Each row is followed by its class. Each block has new classes.
[-54.5   5.7   3.7   8.5  -4.6   6.8   9.4   2.1  -7.7  -2.1 -17.5   2.6
  -9.2   2.7 -14.9  -1.7  11.4  -1.7  -6.2  -4.8  -3.2  -1.9   6.5]
puza
[ 14.6   7.1   5.8 -36.5  -5.7  31.2 -10.1  -0.1  -1.8 -14.2  -5.2  -5.3
   0.9  -4.6   2.1 -10.2   5.4  -2.8   3.3  -3.2   0.4   7.9   8.0]
kan
[ -6.4   0.1  -4.8  -0.9  -9.8  14.2  13.6   3.2  -9.2  -0.2 -10.1   5.8
  -6.8   7.9  -5.1  -0.2   4.2  -4.4  -3.7  -3.7  -1.1   5.7   4.0]
fazil
[ -6.6   2.3 -10.9  -8.2  -8.6  44.1  -1.0   2.3  -6.5  -8.8  -0.3   3.5
  -7.1  -5.5   2.2  -1.8   1.1  -3.7  -0.2  -0.1   6.6   9.8   2.7]
kan
[-10.9  -2.2  -4.6   1.3 -22.6  -2.5  11.2  -2.5  -6.9  -0.7 -15.0   3.7
  -8.7  10.9 -15.2  -9.5  -1.0   2.0 -16.6   0.5  -1.5   7.9  -6.7]
fazil
[-58.2   7.7   0.8  -3.0 -18.6   6.8  21.9  -5.4 -13.0  15.8  -6.2  15.5
 -14.0   2.5 -12.2   1.8  -4.7  -9.0  -6.6  -3.8   3.8  -4.9   8.3]
puza
[-11.2   5.6  -3.8  -1.7  -8.2  44.5   9.4  -0.1  -2.9   1.0  -2.1   3.2
  -4.9   8.5 -12.3  -3.6   7.7  -5.0   0.3   1.8   0.9   3.4   7.4]
puza
[-74.2  17.7   1.5   2.3   0.1  18.1  17.5  -4.2 -12.2  -0.1  -1.3   8.9
 -16.4   2.5  -4.3  -2.2   0.5  -5.2  -0.3  -4.1   3.8  -2.7  11.7]
puza
[-18.3   3.2  -6.5   4.4 -15.0  21.6  15.0   1.9   1.1  -0.6 -14.6   2.8
  -3.9   9.6 -13.0  -3.6   0.8  -2.2 -14.0  -3.0   1.6  -5.0   5.0]
fazil
[-12.8  14.2   5.2   3.5   6.9 -37.5  -0.5  -1.5  -5.2 -13.3  -6.6  -2.1
  -1.2  10.1  -6.1  -8.5   3.0   6.3   3.2   2.8   4.1   1.3   6.7]
kan
[-47.4   3.5  -3.5  -7.6  -0.1  35.3  20.1   1.4 -10.1 -16.0   6.4  -6.8
  -8.9   3.3  -7.6  -5.2  -1.5   4.5  -4.1  -2.4  10.0  -6.6   9.2]
puza
[ -7.4   8.6   0.9   4.7  -6.5   3.6  10.4   3.6  -1.7  -0.9 -10.2   2.1
   1.8   9.4  -6.2  -4.4   2.3  -2.0   3.3  -1.4   1.2   5.9   2.7]
fazil
[-17.5   7.1   2.6   2.3 -15.9 -17.8  -1.5  -1.4  -4.0  17.1 -10.6  12.3
  -6.2   1.9  -5.6   3.1  -0.9 -10.2   2.3   8.9  12.9  -3.6  -2.7]
puza
[-26.4   1.2  -0.8   6.6 -23.8   7.3  26.0   2.9  -1.4  -6.3 -14.7   3.7
  -2.4  13.3  -6.8  -2.1   0.2  -1.2   1.5  -1.6  -3.7   6.7   1.7]
fazil
[-24.4   1.5  -2.4   0.0  -7.5  21.2  -7.8  -0.4  -9.5   9.7  -9.3   9.7
  -6.6   1.6  -1.6   2.3   3.8  -9.7   6.4  -4.1   4.4   5.6   5.6]
puza
[-54.1   7.6  -1.6  -2.6 -11.8   5.7  19.7  -0.1 -13.1  19.5  -5.4   7.7
 -14.5   2.0  -3.8  -8.4   5.0 -10.2   4.1  -0.4  -1.5  -1.7   4.7]
puza
[-4.0 -5.0 -7.2 -8.5 -5.1  7.2 10.2 -2.4 -6.6  6.7 -9.1  7.3 -9.9  4.0
 -8.8 -0.1  8.8 -0.4 -4.5  4.3  2.9 -4.0  5.8]
puza
[  6.0   3.8  -3.9  -3.5  -4.7  66.3 -14.9  -1.9  -1.8 -19.1  -4.2  -8.6
 -18.3  -5.9   1.0   1.9   8.9  -3.5   4.5  -2.4   6.4   3.0  11.4]
kan
[-24.2   1.6  -2.8   6.4 -11.2   5.5  13.5  -4.0  -4.7  17.9 -13.3  12.6
  -8.8   3.2   0.0   6.6  -0.1  -9.3  -3.6   6.2  -3.9  -5.6 -18.0]
puza
[  2.5 -10.5   3.2   5.9   3.0   5.5  -1.1  -2.0   4.6  30.9  -6.5   7.7
 -11.9  -9.8 -10.3   2.2  -0.1  -2.7  -7.5  -5.6   1.2  13.5  -6.9]
puza
[-28.2 -12.7  -8.3   8.4 -21.4  57.0   2.8  -0.5  -0.8   3.2 -16.1   2.4
 -13.4   0.1 -13.0   6.2   7.3  -6.7  -7.8  -3.5   1.1  -3.2  14.5]
puza
[-41.7   1.7  -1.5   6.8  -6.3   1.8   8.1   0.9  -8.6 -12.4  -4.4  -3.6
  -6.0   2.8   1.7  -3.9  -5.5  -0.7  -2.2  -4.5  13.7  -3.3   0.9]
puza
[ 7.7  3.2 -1.8  1.9 -5.1  6.1  0.4 -4.7 -2.0  6.6 -0.9  3.2 -5.6 -5.8
  6.2 -0.9  6.8 -2.3  5.5  2.6  5.1  2.9  1.0]
puza
[  8.0   6.0  -3.1  -2.7 -10.8  -0.9  14.6  -1.6  -1.4  -0.7  -8.3   6.3
   0.6   4.7  -5.9  -9.9  -5.5 -14.3  -0.6   0.2   0.2  11.6   1.1]
fazil
[-36.8  -1.5  -2.5   2.5  -0.1 -10.2   6.9  -2.1  -9.9  12.0   3.4   4.6
  -6.1   1.0   5.9   7.6   2.0   0.4   1.9   0.1   4.7  -3.7  -0.3]
puza
[-29.8  10.2   6.6   4.0  -2.5  -1.1   5.2  -1.7  -5.4   5.6   3.6   4.5
   0.1   0.5   3.6   4.7   7.1  -8.8   5.2  -3.7   6.6  -5.2   9.0]
puza
[  5.7   6.3   5.3   0.6   7.4  52.7  -4.7  -5.8   4.4 -15.9   5.4 -10.3
   2.6  -9.0   8.7  -1.5  12.8  -0.7   8.2   9.4   3.2   4.0   7.2]
kan
[  4.9   0.1   5.9   8.8   0.1 -23.8   9.9  -3.2  -2.0   0.8 -14.9  -4.6
  -2.9  19.1  -0.4  -6.2   6.0   5.0   1.2   3.9   2.5   4.0   0.5]
fazil
[ -5.5   0.9   0.6  16.5 -10.8  -8.3  -3.8   1.4   2.3 -10.6 -10.4  -4.0
   7.3   8.4   2.6  -0.3  -5.1  -1.3  -5.8   0.0   1.4   6.4  -3.9]
fazil
[  1.4   3.5  -0.8  -1.0  14.6  18.4 -14.3  -8.2   1.2  -7.9   1.1  -0.8
   4.2  -7.4   2.0   3.3   3.1  -2.4   6.8  -3.9   3.2  -2.5   5.5]
kan
[-70.9  -1.2  -2.7  -0.1  -2.8  14.4  13.0  -1.5 -17.6  11.0   4.1   8.6
 -18.5  -6.9   0.9   1.7  -5.9  -3.7  -9.8  -5.0   7.3 -11.1  -6.2]
puza
[-9.9  0.2 -1.3  2.1 -1.5 39.4 19.6  0.8  0.5 -2.2 -1.4  5.7 -4.0 -3.1
 11.4 -4.6  2.7 -4.4 -2.3  0.1  7.3 15.0  5.5]
kan
[-42.2 -13.2   0.6   3.6  -6.7  -1.1   2.8  -1.4  -8.1  25.5  -0.4   7.7
 -10.2  -7.2   0.9   7.6  -5.8  -3.3  -2.9  -0.9   4.2  -4.5  -1.4]
puza
[-16.0   6.7  -0.9  -6.6   4.8  53.5   5.6   1.2  -0.9 -11.0   0.3   1.8
 -10.8  -5.1 -13.6 -13.9  10.2  -5.6  -3.6  -3.9   1.7   6.0  -1.4]
kan
[-10.2  10.2  -4.1  -7.7 -17.4  17.6  22.5   6.0   0.6  -2.2  -6.9   3.4
   5.2   0.3   2.6   2.3  -3.4  -6.7   1.2   1.6  -1.1   5.9   2.7]
fazil
[ 26.5  10.5  -1.5 -14.3   5.3  65.1 -27.4   1.7  -0.9  -9.3   4.4 -10.1
   3.9  -9.8   4.6  -2.9  18.5  -1.9  17.7 -31.2   6.6   3.4   9.1]
kan
[-17.1  22.3  -8.9  -2.5   3.2   4.8  -7.5  -0.5 -11.0 -12.0  -8.8   0.8
   4.2   8.7  -4.9 -11.1  10.0  -3.2   5.9   1.3   2.4   4.6   5.2]
kan
[-17.3   3.9   2.1  -3.9   3.9 -34.6   3.7   0.5  -6.2   9.3  -1.8   6.6
  -8.6   6.7  -9.0   1.2 -13.6   5.6   2.2  -3.4  -4.1  -8.6   5.0]
puza
[-26.0   1.6   3.4   2.1  -4.5  14.8  -0.6   2.8   1.3  -5.4  -4.4   1.1
  -3.5   0.4  -4.6  -2.3  19.7   1.9   2.8  -3.7   1.1   3.0   8.5]
puza
[-54.9  12.5   1.9   3.8 -13.2  19.2  20.4  -1.5 -17.2  12.9  -8.4  10.8
 -18.4  10.6  -8.4   2.7  17.0  -4.9   7.9   3.3   4.3  -5.5  15.5]
puza
[ 10.9   4.6   1.0   7.9  -9.5 -13.1  10.8   6.1   4.9  -7.6 -12.2   9.9
   2.3  11.5  -9.8  -9.3   0.7  -0.8  -5.4  -4.3  -5.0   6.6  -4.3]
fazil
[-51.4  11.8  -0.3   5.6  -1.1  -9.6  10.8  -1.9  -3.6   2.7  -1.2   3.7
   1.0   6.9  -1.1   3.7   0.3  -2.8   3.6  -0.7   5.9  -2.6   5.5]
puza
[-15.7  -7.8 -11.0  -1.1  -7.1  56.8  -5.8  -4.0  -5.6   5.1  -6.9  -1.8
 -17.7  -6.6 -17.7  10.9   5.2  -4.1  -8.9  -5.4  -0.1 -10.7   8.5]
puza
[ 16.7   7.8   6.7  -6.0  -9.5  36.0  -5.0   1.6   2.6  -4.2  -3.5   3.6
   0.2  -5.6  -2.6 -12.4   7.3   6.8   1.2   1.1   0.9   7.9   3.9]
kan
[-57.8  -8.2  -2.2 -12.5   7.7  20.5  22.1  -1.0  -7.5   3.1   5.0   3.9
 -18.6   1.7   4.1   0.3  -7.3   0.9 -16.3  -3.2   1.4  -4.6   5.3]
puza
[ -5.2  -1.3  -0.3  -4.9  -4.3 -35.0   2.0  -1.7  -0.6   6.8  -4.9   8.0
   1.5   8.5 -10.7   1.5   2.1   0.6  -4.9  -8.7  -1.3  -3.2   2.7]
fazil
[-10.9   7.8  -7.5   1.4 -10.1  21.4  -5.3   2.3   0.8   4.0 -11.9  12.5
  -4.8  -2.4 -17.8  -8.2   3.2  -7.7  -9.1  -6.7   3.4   2.6  -0.5]
puza
[-56.8   3.2  -6.7   0.4 -10.4  24.0  11.0  -0.7 -13.1  -0.2  -3.8   5.1
 -16.6   6.4  -8.1  -0.9   7.5   4.0  -5.4  -3.4   5.6  -2.0   5.8]
puza
[-67.0   4.8  -3.6  -7.9 -19.2  36.2  26.8   0.6 -19.4  -0.5   2.0   7.7
 -18.9  -1.8 -14.6  -5.1  -5.7  -0.2 -15.6  -1.0   3.3  -3.8  11.9]
puza
[-52.5  -1.1  -3.3  -3.2 -12.8  -5.9  12.1  -3.6 -13.2  21.1 -13.7  13.0
 -16.4   5.8 -11.2  -3.5  -7.9  -5.6 -10.6  -1.2   1.2  -7.9   1.0]
puza
[-50.6   6.6  -0.5  -8.6   6.4  13.1  26.7  -6.0 -10.2  16.8  -4.2   8.1
 -11.3   7.2 -20.4   0.7  14.4   4.4  -3.0  -1.8   1.7  -6.0  12.2]
puza
[ 13.3   5.4   1.5  -2.8  -1.0  28.6   2.1   1.8   4.8 -18.1   9.2 -12.7
  -6.1  -4.1   6.6   3.6   0.9  -2.7   3.2  -2.3   0.3   5.7   6.3]
kan
[-33.2   6.1  -1.3  -3.8 -17.0  -5.8  -1.1  -3.0  -8.3  11.0   4.3   5.5
   3.3   3.9  -3.5  13.2   0.8  -5.5   0.0  -7.0   0.6  -2.4   1.8]
puza
[-10.1   6.4   7.8  -0.2  13.4 -40.5   7.0  -0.5  -1.1 -12.8  19.1  -3.9
  13.2   0.2   5.8  -2.5 -12.1   1.8   2.7  -2.3   1.9   1.6 -10.9]
kan

Each row is followed by its class. Each block has new classes.
[ -6.2  -1.1   4.4   1.4   0.4  -3.0   3.1   1.0  -5.4  -2.4   0.6   2.7
  -2.8   0.1  -8.3   5.2  -1.5  -8.2 -11.2  -3.1   4.2  -6.2   5.8]
tosuz
[  6.6  -5.1   4.3   4.6  -7.3  -1.8  -5.1  -2.2  11.7   8.0  -1.0  -0.9
  -2.4   1.5   0.0  -1.4  -6.4 -14.8  -0.2  -0.8  -1.9   3.4   2.1]
Roz
[  2.3  -1.8   8.3   3.9   1.6   4.8  -6.8  -3.6  10.4   7.4  -0.1   0.0
  -3.5   0.2  -8.3  -6.8  -3.4 -13.9  -3.0  -7.0  -7.2  -2.9  -3.6]
tosuz
[ 4.9 -5.8 -6.6 -7.4  6.4 -0.1  6.3 -3.3 -7.0 -2.9  9.6  1.4 -4.3 -7.3
 -2.3  4.1 -4.0 -9.9  2.0 11.5 -5.8 -0.3  0.4]
Roz
[  1.4  -9.7   1.6   5.2  -7.8  19.5   6.8   3.7  -5.7   2.7  21.9  10.5
  -2.1 -14.9  -9.9  -5.2  -0.9 -19.2 -10.9   0.1 -12.8  -1.3   4.5]
Roz
[ 11.1  -2.2   2.7  -1.6  -0.8   7.1   2.1   2.3  -6.4 -10.1   8.7   2.5
  -2.8 -16.2   0.9  -1.3   1.3  -3.9  -3.3   1.9  -4.2   2.8   3.4]
tosuz
[  3.4  -5.4   2.8   2.2  -1.3   3.0   1.1   2.2  -4.0   1.4   6.8   0.9
  -3.0  -7.4  -6.5  -3.6   0.7 -12.9  -5.2   3.3  -7.8   0.5  -2.5]
pas
[ -8.3  12.9   5.4   2.4 -12.5  -4.2   1.1   1.2  -2.9  -8.5 -17.9   2.5
   9.2   7.5  -1.2   3.3   3.6  22.6   0.0  -9.5  11.3  -0.9   0.6]
Roz
[ 4.9 -4.0  1.4 -2.4  2.4  5.6 -2.0 -2.0 -5.5 -0.9  6.7  1.8 -5.4 -1.5
 -4.5  2.7 -0.1 -5.8 -2.0  4.5 -3.6  2.1 -0.4]
Roz
